Below are the code and all the weights of a small trained network. Each question names an input and a class and asks about switching units off, where a switched-off unit gives its printed mean instead of its output.

import numpy as np


def w(rows, s, z=0):
    codes = np.array(rows[::2]) - 128.0
    scale = np.full(codes.shape[1], s)
    scale[-1] = z or s
    return codes * scale


def f(y):
    return y / 2 * (1 + np.tanh(0.7978845608 * (y + 0.044715 * y**3)))


def log_softmax(a):
    a = a - a.max(-1, keepdims=True)
    return a - np.log(np.exp(a).sum(-1, keepdims=True))


def net(x, mask):
    res = np.array(x, float).reshape(1, 5) / 4 @ E
    y = f(res @ A[0][:, :-1].T + A[0][:, -1])
    res = res + np.where(mask, y, B[0][:, -1]) @ B[0][:, :-1]
    return log_softmax(res[-1] @ U[:, :-1].T + U[:, -1])


A, B = {}, {}
E = w([
[254,135,168,46,147,198],'x0',
[131,44,164,194,81,215],'x1',
[126,131,125,132,135,132],'x2',
[98,31,80,53,190,134],'x3',
[69,137,247,103,202,147],'x4',
],0.0067)
A[0] = w([
[127,96,125,173,129,179,40],'neuron 0',
[108,124,195,122,160,113,17],'neuron 1',
[91,141,213,102,160,99,154],'neuron 2',
[79,118,188,127,179,150,108],'neuron 3',
[83,138,103,178,139,107,97],'neuron 4',
[144,63,164,159,90,140,55],'neuron 5',
[179,110,24,162,92,142,61],'neuron 6',
[80,228,137,60,179,85,161],'neuron 7',
[84,109,150,168,138,64,71],'neuron 8',
[119,140,227,174,181,115,152],'neuron 9',
[162,146,138,66,102,169,43],'neuron 10',
[136,78,169,188,80,187,83],'neuron 11',
[114,71,87,36,129,159,93],'neuron 12',
[92,65,110,42,224,144,144],'neuron 13',
[233,180,125,60,122,149,121],'neuron 14',
[146,198,146,164,109,151,133],'neuron 15',
[44,141,110,134,90,128,67],'neuron 16',
[169,127,97,110,142,39,156],'neuron 17',
[103,35,90,77,145,136,106],'neuron 18',
[118,187,96,72,153,85,36],'neuron 19',
[109,41,163,167,104,179,87],'neuron 20',
[151,179,168,165,86,124,51],'neuron 21',
[212,119,138,111,174,132,97],'neuron 22',
[179,136,137,103,135,160,41],'neuron 23',
[143,52,180,187,102,138,92],'neuron 24',
[103,45,74,62,145,134,68],'neuron 25',
[254,124,162,120,121,149,155],'neuron 26',
[173,115,87,118,80,118,66],'neuron 27',
[106,103,135,193,150,25,62],'neuron 28',
[181,145,146,85,129,148,150],'neuron 29',
[178,143,130,110,149,167,62],'neuron 30',
[151,177,129,102,175,25,82],'neuron 31',
[88,143,164,107,144,148,5],'neuron 32',
[111,92,124,156,123,191,44],'neuron 33',
[168,132,148,76,103,154,52],'neuron 34',
[149,201,156,160,99,133,98],'neuron 35',
[141,201,163,144,75,139,68],'neuron 36',
[68,116,100,153,117,98,51],'neuron 37',
[154,108,47,108,69,107,121],'neuron 38',
[111,78,81,86,175,128,121],'neuron 39',
[214,128,65,202,102,89,109],'neuron 40',
[137,113,76,197,151,88,110],'neuron 41',
[75,123,87,225,134,103,138],'neuron 42',
[116,122,117,104,127,129,253],'neuron 43',
[75,139,115,153,105,110,69],'neuron 44',
],0.0091,0.0048)
B[0] = w([
[179,152,126,122,162,124,133],'neuron 0',
[89,224,105,87,196,200,134],'neuron 1',
[116,138,94,73,92,189,212],'neuron 2',
[135,168,88,63,116,191,182],'neuron 3',
[88,67,142,125,176,109,173],'neuron 4',
[188,164,97,140,172,114,148],'neuron 5',
[94,191,111,71,154,195,206],'neuron 6',
[197,105,96,149,93,135,254],'neuron 7',
[115,95,115,103,155,123,163],'neuron 8',
[115,147,100,67,74,190,216],'neuron 9',
[92,98,129,106,205,92,141],'neuron 10',
[187,135,78,140,143,122,197],'neuron 11',
[89,158,157,171,111,91,181],'neuron 12',
[108,147,153,163,80,103,240],'neuron 13',
[101,75,143,131,143,117,228],'neuron 14',
[88,157,190,163,90,87,188],'neuron 15',
[99,66,149,100,215,117,161],'neuron 16',
[172,124,116,139,95,163,192],'neuron 17',
[117,207,187,178,97,93,197],'neuron 18',
[207,140,45,172,189,93,161],'neuron 19',
[199,141,70,154,146,104,194],'neuron 20',
[108,189,186,161,143,101,161],'neuron 21',
[93,84,149,118,157,98,165],'neuron 22',
[110,95,148,109,190,104,135],'neuron 23',
[200,124,72,144,158,104,179],'neuron 24',
[128,238,199,157,117,76,188],'neuron 25',
[75,59,129,147,147,107,234],'neuron 26',
[97,151,125,57,162,146,150],'neuron 27',
[118,87,146,115,160,106,179],'neuron 28',
[89,57,144,138,149,118,183],'neuron 29',
[78,99,134,111,194,99,140],'neuron 30',
[226,92,74,174,157,143,196],'neuron 31',
[116,254,101,57,222,164,119],'neuron 32',
[187,170,115,130,161,111,137],'neuron 33',
[97,92,142,110,198,98,139],'neuron 34',
[107,182,189,186,96,68,183],'neuron 35',
[105,186,177,175,125,84,173],'neuron 36',
[97,95,158,125,194,101,162],'neuron 37',
[102,176,120,65,117,186,208],'neuron 38',
[129,188,177,192,95,114,182],'neuron 39',
[97,168,132,70,114,205,221],'neuron 40',
[99,108,139,83,136,149,178],'neuron 41',
[79,70,120,126,147,109,245],'neuron 42',
[131,97,148,129,63,115,211],'neuron 43',
[110,87,162,126,166,118,154],'neuron 44',
],0.0075,0.0053)
U = w([
[53,24,144,135,218,81,98],'0',
[125,97,120,152,74,123,249],'1',
[99,211,188,204,106,65,71],'2',
[96,184,87,48,140,206,66],'3',
[254,112,52,184,182,94,94],'4',
],0.0093,0.011)

Each question gives the input, the list of numbers given to net, and the class t.
The units are the neurons (one row each of A and B). Each row of codes is followed by its name. A weight is (code - 128) times the scale printed after its matrix; where a second scale follows, it is the last column's (A, B and U).
mask holds one flag per neuron, in row order. A switched-off neuron (its flag False) gives its mean, the last column of its row in B, instead of its output. The means were averaged over made-up inputs and are rounded, as every weight is.
A unit's drop is (log p(t) with every unit on - log p(t) with that unit switched off) / (log p(t) with every unit on - log p(t) with every unit switched off).
The circuit of an input: a set's keep is (log p(t) with only the set's units on - log p(t) with every unit switched off) / (log p(t) with every unit on - log p(t) with every unit switched off). Starting from the 12 units with the biggest drops (on a tie, the unit counted first), units are removed one at a time, each time the one whose removal leaves the highest keep (on an exact tie, the one counted first), for as long as the keep stays at least 0.8.
units of the circuit, in order: the units of the circuit, biggest drop first
unit that matters most: the unit with the biggest drop
k most important neurons: the k neurons with the biggest drops, biggest first
drop of u: that unit's drop, to one decimal
input [0,-1,-2,3,5], class 3: units of the circuit, in order	[neuron 3; neuron 2]
input [0,7,2,-8,-7], class 2: most important neuron	[neuron 35]
input [-3,7,-6,4,7], class 3: 2 most important neurons	[neuron 3; neuron 9]
input [6,1,-4,7,-1], class 2: units of the circuit, in order	[neuron 25; neuron 18; neuron 12]
input [-5,2,2,-7,8], class 3: units of the circuit, in order	[neuron 9; neuron 2]
input [1,7,2,-5,-6], class 4: units of the circuit, in order	[neuron 11; neuron 24]
input [1,8,-7,7,1], class 4: units of the circuit, in order	[neuron 20; neuron 24]
input [6,3,-5,-7,8], class 3: 2 most important neurons	[neuron 9; neuron 2]
input [1,2,0,-3,-5], class 3: units of the circuit, in order	[neuron 40; neuron 6; neuron 38]
input [8,8,3,8,-4], class 0: 2 most important neurons	[neuron 26; neuron 22]
input [2,-6,-1,4,4], class 4: units of the circuit, in order	[neuron 31; neuron 7]
input [2,-3,-3,-7,-5], class 2: 2 most important neurons	[neuron 35; neuron 36]
input [-7,8,-2,-6,-5], class 4: 4 most important neurons	[neuron 11; neuron 24; neuron 20; neuron 5]
input [5,-8,4,-5,3], class 4: unit that matters most	neuron 31
input [3,-8,5,5,-4], class 4: 2 most important neurons	[neuron 19; neuron 31]
input [-7,-5,7,6,8], class 3: 2 most important neurons	[neuron 3; neuron 2]
input [-4,1,-6,8,-8], class 2: 3 most important neurons	[neuron 25; neuron 18; neuron 39]
input [5,0,-4,-5,-2], class 0: 2 most important neurons	[neuron 26; neuron 14]
input [6,6,-2,8,2], class 2: drop of neuron 18	0.2
input [8,2,-7,-7,2], class 0: most important neuron	[neuron 26]
input [-1,4,4,-4,-7], class 3: drop of neuron 6	0.2
input [-4,2,3,6,-1], class 2: drop of neuron 39	0.1
